How the points are linked:
J519 ω J267
J519 π J333
J519 α J692
J519 θ J651
J519 φ J371
J583 ω J188
J583 π J490
J583 α J640
J583 θ J489
J583 φ J126
J769 ω J126
J769 π J48
J769 α J25
J769 θ J846
J769 φ J585
J162 ω J527
J162 π J33
J162 α J434
J162 θ J526
J162 φ J183
J936 ω J887
J936 π J579
J936 α J183
J936 θ J428
J936 φ J108
J25 ω J489
J25 π J769
J25 α J770
J25 θ J752
J25 φ J846
J673 ω J379
J673 π J218
J673 α J576
J673 θ J267
J673 φ J671
J553 ω J73
J553 π J328
J553 α J326
J553 θ J527
J553 φ J793
J73 ω J585
J73 π J476
J73 α J745
J73 θ J611
J73 φ J387
J293 ω J334
J293 π J692
J293 α J963
J293 θ J604
J293 φ J423
J530 ω J258
J530 π J428
J530 α J539
J530 θ J218
J530 φ J613
J924 ω J625
J924 π J611
J924 α J734
J924 θ J789
J924 φ J434
J387 ω J553
J387 π J28
J387 α J611
J387 θ J162
J387 φ J33
J141 ω J213
J141 π J912
J141 α J714
J141 θ J293
J141 φ J692
J81 ω J583
J81 π J564
J81 α J666
J81 θ J25
J81 φ J769
J490 ω J618
J490 π J224
J490 α J583
J490 θ J126
J490 φ J686
J343 ω J673
J343 π J253
J343 α J912
J343 θ J519
J343 φ J333
J379 ω J697
J379 π J892
J379 α J732
J379 θ J912
J379 φ J343
J963 ω J333
J963 π J293
J963 α J914
J963 θ J634
J963 φ J604
J686 ω J564
J686 π J385
J686 α J126
J686 θ J475
J686 φ J484
J608 ω J434
J608 π J157
J608 α J579
J608 θ J982
J608 φ J258
J634 ω J371
J634 π J604
J634 α J821
J634 θ J165
J634 φ J776
J685 ω J428
J685 π J697
J685 α J554
J685 θ J213
J685 φ J576
J891 ω J692
J891 π J914
J891 α J357
J891 θ J309
J891 φ J821
J183 ω J157
J183 π J936
J183 α J526
J183 θ J530
J183 φ J428
J188 ω J806
J188 π J618
J188 α J966
J188 θ J666
J188 φ J81
J131 ω J183
J131 π J435
J131 α J258
J131 θ J554
J131 φ J685
J213 ω J613
J213 π J576
J213 α J253
J213 θ J334
J213 φ J643
J108 ω J435
J108 π J982
J108 α J428
J108 θ J732
J108 φ J379
J554 ω J530
J554 π J685
J554 α J892
J554 θ J253
J554 φ J213
J887 ω J33
J887 π J789
J887 α J157
J887 θ J131
J887 φ J435
J258 ω J526
J258 π J131
J258 α J982
J258 θ J892
J258 φ J554
J157 ω J162
J157 π J887
J157 α J608
J157 θ J258
J157 φ J131
J714 ω J253
J714 π J141
J714 α J671
J714 θ J963
J714 φ J293
J526 ω J608
J526 π J183
J526 α J665
J526 θ J539
J526 φ J530
J625 ω J10
J625 π J326
J625 α J28
J625 θ J406
J625 φ J937
J618 ω J165
J618 π J711
J618 α J188
J618 θ J81
J618 φ J564
J253 ω J218
J253 π J213
J253 α J343
J253 θ J333
J253 φ J334
J753 ω J549
J753 π J17
J753 α J776
J753 θ J224
J753 φ J966
J692 ω J643
J692 π J519
J692 α J293
J692 θ J423
J692 φ J651
J982 ω J665
J982 π J258
J982 α J108
J982 θ J379
J982 φ J892
J665 ω J579
J665 π J526
J665 α J435
J665 θ J697
J665 φ J539
J364 ω J484
J364 π J140
J364 α J585
J364 θ J553
J364 φ J328
J576 ω J732
J576 π J673
J576 α J213
J576 θ J643
J576 φ J267
J357 ω J293
J357 π J891
J357 α J115
J357 θ J549
J357 φ J309
J611 ω J326
J611 π J387
J611 α J924
J611 θ J434
J611 φ J162
J732 ω J685
J732 π J379
J732 α J613
J732 θ J141
J732 φ J912
J937 ω J924
J937 π J527
J937 α J406
J937 θ J579
J937 φ J608
J539 ω J982
J539 π J530
J539 α J697
J539 θ J673
J539 φ J218
J914 ω J519
J914 π J963
J914 α J891
J914 θ J821
J914 φ J634
J671 ω J343
J671 π J714
J671 α J267
J671 θ J914
J671 φ J963
J406 ω J734
J406 π J937
J406 α J33
J406 θ J936
J406 φ J579
J711 ω J776
J711 π J574
J711 α J618
J711 θ J564
J711 φ J857
J224 ω J711
J224 π J966
J224 α J490
J224 θ J686
J224 φ J385
J126 ω J81
J126 π J686
J126 α J489
J126 θ J335
J126 φ J475
J661 ω J821
J661 π J828
J661 α J17
J661 θ J188
J661 φ J618
J621 ω J385
J621 π J489
J621 α J48
J621 θ J364
J621 φ J140
J28 ω J328
J28 π J625
J28 α J387
J28 θ J33
J28 φ J406
J857 ω J224
J857 π J640
J857 α J564
J857 θ J48
J857 φ J621
J821 ω J651
J821 π J634
J821 α J309
J821 θ J806
J821 φ J165
J666 ω J640
J666 π J81
J666 α J385
J666 θ J770
J666 φ J25
J328 ω J476
J328 π J10
J328 α J553
J328 θ J793
J328 φ J734
J892 ω J539
J892 π J554
J892 α J379
J892 θ J343
J892 φ J253
J267 ω J912
J267 π J671
J267 α J643
J267 θ J891
J267 φ J914
J165 ω J661
J165 π J776
J165 α J806
J165 θ J583
J165 φ J490
J371 ω J914
J371 π J115
J371 α J651
J371 θ J661
J371 φ J828
J828 ω J634
J828 π J549
J828 α J661
J828 θ J618
J828 φ J711
J574 ω J753
J574 π J806
J574 α J711
J574 θ J857
J574 φ J640
J793 ω J387
J793 π J734
J793 α J527
J793 θ J157
J793 φ J887
J33 ω J793
J33 π J406
J33 α J162
J33 θ J183
J33 φ J936
J806 ω J17
J806 π J165
J806 α J574
J806 θ J640
J806 φ J583
J527 ω J611
J527 π J793
J527 α J937
J527 θ J608
J527 φ J157
J435 ω J936
J435 π J665
J435 α J131
J435 θ J685
J435 φ J697
J564 ω J490
J564 π J857
J564 α J81
J564 θ J769
J564 φ J48
J697 ω J108
J697 π J539
J697 α J685
J697 θ J576
J697 φ J673
J613 ω J554
J613 π J732
J613 α J218
J613 θ J714
J613 φ J141
J643 ω J141
J643 π J267
J643 α J334
J643 θ J357
J643 φ J891
J428 ω J131
J428 π J108
J428 α J530
J428 θ J613
J428 φ J732
J484 ω J48
J484 π J770
J484 α J475
J484 θ J73
J484 φ J476
J966 ω J574
J966 π J188
J966 α J224
J966 θ J385
J966 φ J666
J309 ω J423
J309 π J821
J309 α J549
J309 θ J574
J309 φ J806
J640 ω J966
J640 π J583
J640 α J857
J640 θ J621
J640 φ J489
J604 ω J115
J604 π J423
J604 α J634
J604 θ J776
J604 φ J753
J334 ω J714
J334 π J643
J334 α J333
J334 θ J115
J334 φ J357
J651 ω J891
J651 π J371
J651 α J423
J651 θ J17
J651 φ J661
J745 ω J846
J745 π J73
J745 α J10
J745 θ J924
J745 φ J611
J734 ω J28
J734 π J924
J734 α J793
J734 θ J887
J734 φ J789
J115 ω J963
J115 π J357
J115 α J371
J115 θ J828
J115 φ J549
J846 ω J335
J846 π J585
J846 α J752
J846 θ J625
J846 φ J326
J789 ω J406
J789 π J434
J789 α J887
J789 θ J435
J789 φ J665
J10 ω J752
J10 π J745
J10 α J328
J10 θ J734
J10 φ J924
J218 ω J892
J218 π J613
J218 α J673
J218 θ J671
J218 φ J714
J476 ω J364
J476 π J752
J476 α J73
J476 θ J387
J476 φ J28
J579 ω J789
J579 π J608
J579 α J936
J579 θ J108
J579 φ J982
J770 ω J621
J770 π J25
J770 α J484
J770 θ J476
J770 φ J752
J335 ω J25
J335 π J475
J335 α J140
J335 θ J10
J335 φ J745
J912 ω J576
J912 π J343
J912 α J141
J912 θ J692
J912 φ J519
J423 ω J357
J423 π J651
J423 α J604
J423 θ J753
J423 φ J17
J752 ω J140
J752 π J846
J752 α J476
J752 θ J28
J752 φ J625
J434 ω J937
J434 π J162
J434 α J789
J434 θ J665
J434 φ J526
J333 ω J671
J333 π J334
J333 α J519
J333 θ J371
J333 φ J115
J17 ω J309
J17 π J661
J17 α J753
J17 θ J966
J17 φ J188
J140 ω J770
J140 π J335
J140 α J364
J140 θ J328
J140 φ J10
J489 ω J666
J489 π J126
J489 α J621
J489 θ J140
J489 φ J335
J585 ω J475
J585 π J364
J585 α J846
J585 θ J326
J585 φ J553
J549 ω J604
J549 π J309
J549 α J828
J549 θ J711
J549 φ J574
J385 ω J857
J385 π J666
J385 α J686
J385 θ J484
J385 φ J770
J48 ω J686
J48 π J621
J48 α J769
J48 θ J585
J48 φ J364
J776 ω J828
J776 π J753
J776 α J165
J776 θ J490
J776 φ J224
J475 ω J769
J475 π J484
J475 α J335
J475 θ J745
J475 φ J73
J326 ω J745
J326 π J553
J326 α J625
J326 θ J937
J326 φ J527

In the rows, 63 stands for zero.

The rows follow the links: the fewer symbols apart two points are, the more alike their rows tend to be.

Some points and rows for them; each showing differs a little:
J423	[81,59,81,56,68,63,110,70,37,55,94,51,21,115,57,81,29,30,108,71,97,70,85,64,41,39,59,80,71,95,83,5,47,65,25,38,61,104,66,60,90]
J406	[47,69,48,72,72,68,11,55,90,80,34,74,106,7,74,54,92,98,11,59,32,52,52,67,88,80,63,45,55,42,38,120,74,61,96,88,69,22,60,59,41]
J28	[44,67,45,69,45,60,28,60,87,60,35,75,102,21,65,37,101,93,30,52,30,64,33,60,82,98,77,48,57,20,52,123,86,65,105,90,67,26,63,77,33]
J621	[57,62,55,57,4,49,92,74,60,21,63,68,59,86,46,22,87,54,100,44,52,90,16,46,55,107,97,64,64,8,92,78,91,76,92,71,61,66,72,105,44]
J253	[76,64,76,67,119,77,52,56,59,100,75,56,54,59,77,107,31,63,43,84,84,41,114,79,64,16,32,69,65,124,45,32,32,53,26,49,63,74,58,25,89]
J661	[79,58,76,55,44,57,119,74,36,40,92,54,21,123,50,64,39,27,122,64,92,80,65,57,38,56,72,80,70,73,93,10,59,69,37,41,59,104,68,75,82]
J924	[45,68,46,70,54,63,22,58,89,68,33,75,105,15,68,42,98,96,23,55,28,60,39,62,86,92,71,47,56,28,45,123,82,64,103,90,67,23,61,70,36]
J333	[82,60,81,61,102,72,81,62,46,84,87,53,35,89,67,100,25,45,74,81,95,52,108,73,52,19,41,76,68,120,62,12,35,58,19,39,62,92,60,36,93]
J692	[82,61,81,61,96,70,86,63,44,77,88,53,32,95,66,98,24,42,82,80,96,55,104,72,50,23,42,76,69,117,65,9,36,59,18,39,60,95,61,40,93]
J640	[66,59,65,54,9,48,114,77,47,20,77,62,37,110,44,33,69,38,120,49,69,92,29,47,43,93,91,72,68,27,99,47,82,75,72,56,60,86,71,100,59]
J157	[49,69,52,74,90,71,6,52,90,93,37,72,106,4,78,68,82,100,2,66,38,44,69,72,88,65,51,48,57,62,32,111,64,57,83,85,67,25,57,46,47]
J937	[47,69,47,72,67,66,13,56,90,77,33,75,107,8,72,51,94,98,15,59,31,53,50,65,89,82,64,47,56,40,39,121,77,62,97,90,68,22,60,61,39]
J539	[63,68,65,73,120,78,19,51,77,108,54,64,85,23,82,97,52,86,11,79,62,35,103,80,80,30,33,57,59,106,29,72,42,52,49,66,67,46,55,24,73]
J267	[80,63,80,64,108,73,71,60,50,88,82,54,41,80,72,104,26,51,63,82,92,49,110,76,57,17,37,73,66,123,56,19,33,57,19,42,62,87,59,30,93]
J108	[60,67,61,72,117,78,14,50,81,106,49,65,91,17,83,93,59,91,5,77,56,35,98,79,82,36,36,55,59,98,28,83,45,52,55,71,67,39,55,28,68]
J564	[65,60,62,55,7,48,109,76,49,19,74,62,42,106,43,29,74,40,117,48,66,93,25,48,46,97,94,71,67,22,97,54,84,76,76,60,61,81,71,103,55]
J793	[46,68,47,70,61,65,17,56,90,73,33,75,106,11,71,48,97,97,18,56,30,57,45,63,87,88,68,46,57,33,42,122,79,63,99,89,68,22,61,67,37]
J579	[51,70,53,75,96,73,6,52,90,96,38,72,103,6,80,73,78,99,2,69,41,41,74,74,88,58,48,47,56,69,29,108,61,56,79,83,68,27,57,41,51]
J131	[58,69,59,74,110,77,10,49,85,104,45,68,97,11,82,86,66,94,2,75,50,37,91,77,86,43,39,51,57,89,28,92,51,54,64,75,68,35,57,31,62]

Each walk starts at a row. The symbols on each line, taken left to right, move it on to the next point.
Answer with the point's row; about right is enough.
---
[78,64,79,65,114,76,61,58,55,95,80,55,48,70,75,106,28,57,53,84,88,44,113,77,60,16,34,72,66,124,51,25,32,54,22,46,62,80,58,28,92]
α π ω θ θ θ π
[79,58,78,54,51,58,116,74,36,43,93,53,20,121,52,69,37,27,118,65,95,77,70,60,38,50,66,80,71,80,91,9,55,68,34,39,59,105,68,72,85]
ω θ α π α θ θ
[59,61,56,58,4,48,96,74,58,20,64,67,55,89,46,22,86,51,103,43,54,91,15,46,54,106,97,65,65,9,92,74,91,75,90,70,62,67,71,106,46]
---
[45,66,45,66,30,57,41,64,82,48,38,74,93,34,61,29,101,84,48,47,31,73,22,54,78,105,84,50,58,10,61,117,91,69,108,87,66,32,66,87,32]
ω φ φ φ π π ω
[46,68,49,72,74,68,10,55,92,82,33,75,107,6,75,56,91,100,10,61,33,50,55,67,88,77,61,46,55,46,36,119,72,59,94,88,68,22,59,58,43]
φ θ φ φ ω π
[72,65,74,68,123,77,43,54,63,103,69,58,62,49,78,106,35,69,33,83,79,38,114,79,69,17,29,66,63,123,39,41,34,52,29,53,64,68,56,23,87]
---
[55,62,53,58,6,48,86,72,63,24,59,68,63,79,47,19,92,57,96,43,49,89,14,46,58,110,96,61,63,5,88,83,93,74,97,74,62,60,71,105,42]
α φ π α ω α ω θ α
[46,66,46,66,25,55,48,65,80,44,41,73,90,40,58,25,102,81,54,47,33,74,21,53,74,108,87,52,59,7,66,114,93,69,108,87,65,36,66,91,32]
α φ ω ω π φ
[45,68,46,70,48,61,25,59,86,63,35,75,103,18,66,40,100,94,29,52,29,62,34,60,82,96,74,47,57,23,50,123,85,65,104,89,66,25,63,76,35]
---
[45,66,45,67,33,58,38,63,83,51,38,75,97,32,61,30,102,86,44,48,31,70,24,55,78,104,84,50,58,12,60,118,90,68,108,89,66,30,66,86,32]
θ ω φ ω ω α ω
[45,68,46,69,39,59,33,60,85,55,36,74,99,25,63,33,102,90,38,50,29,67,29,58,80,101,79,48,57,15,55,120,88,67,107,89,66,28,65,82,33]
α θ α π θ ω
[49,69,52,73,87,71,7,53,91,91,35,72,105,4,78,66,84,100,4,65,36,45,66,71,88,67,53,47,56,59,32,113,66,57,85,85,68,23,59,49,47]
---
[48,66,48,63,16,52,61,68,75,35,46,73,82,53,53,22,101,73,69,44,36,80,16,50,70,111,91,54,61,3,74,106,94,71,106,84,64,43,68,98,34]
φ π θ π φ
[48,69,50,72,84,70,8,52,90,88,36,74,106,4,77,64,85,100,6,64,35,46,64,71,89,70,56,46,56,56,32,113,68,58,88,85,68,23,58,51,47]
π φ α α ω
[53,69,54,73,98,74,6,51,89,97,39,70,104,5,80,75,76,99,2,70,43,41,77,74,88,56,47,49,56,73,30,105,59,54,77,82,68,27,57,40,54]
---
[45,69,46,71,57,64,19,57,89,70,33,75,105,12,70,44,97,96,21,56,30,58,42,63,86,90,70,46,56,31,44,123,81,63,102,89,67,24,61,69,37]
π α φ φ π
[55,70,55,73,104,76,7,51,87,101,40,69,100,6,82,81,72,98,1,72,46,39,82,76,88,50,43,50,57,80,27,100,56,54,71,79,66,30,57,36,57]
α θ φ α π π α α
[74,64,75,68,120,78,45,53,62,102,71,57,60,53,79,106,33,68,37,85,81,40,113,81,67,17,31,67,64,123,41,39,33,52,29,51,64,70,57,23,86]
---
[82,58,79,55,57,60,114,72,36,49,94,53,21,119,54,74,32,28,115,67,95,74,76,62,39,46,64,81,71,86,88,7,51,66,30,39,59,105,67,66,85]
π θ α α π α
[75,59,72,54,27,52,120,77,39,29,87,56,25,121,45,49,52,28,125,55,84,86,48,53,39,72,82,78,70,52,98,24,68,72,51,47,61,99,70,87,73]
θ θ ω π α α π θ θ
[45,66,46,66,27,56,45,65,80,47,41,74,92,36,59,28,103,83,51,45,32,74,21,54,76,107,87,51,59,8,64,116,91,69,108,88,66,34,67,89,33]
---
[77,58,75,53,35,55,121,74,37,35,91,56,21,122,49,57,45,28,125,60,88,84,57,54,40,65,77,80,71,63,96,16,64,71,44,42,60,101,69,81,78]
ω φ α α α θ
[61,60,59,56,5,48,102,75,54,19,68,64,48,97,44,25,81,46,112,45,60,92,20,47,50,102,95,68,67,14,96,64,88,76,83,65,61,74,72,104,50]
φ φ α π φ
[46,68,46,67,42,60,31,61,85,59,35,75,100,22,64,35,101,90,35,51,30,66,30,59,81,100,79,48,57,18,55,121,88,64,107,89,67,27,63,79,34]
---
[50,63,50,62,11,50,71,69,70,30,50,71,76,63,51,20,98,68,79,44,40,83,13,49,65,111,94,57,61,3,80,99,96,73,102,80,64,49,69,101,37]
θ α α α ω φ α π
[45,68,45,70,51,63,23,59,88,65,35,75,104,16,68,40,99,93,25,53,29,62,37,60,84,94,73,47,57,25,48,124,83,64,103,91,67,24,63,74,35]
φ α θ π α
[55,68,58,73,106,76,8,50,86,101,43,69,98,9,81,83,69,97,1,72,47,39,86,76,87,46,42,52,57,83,28,96,53,54,69,77,68,31,57,34,58]
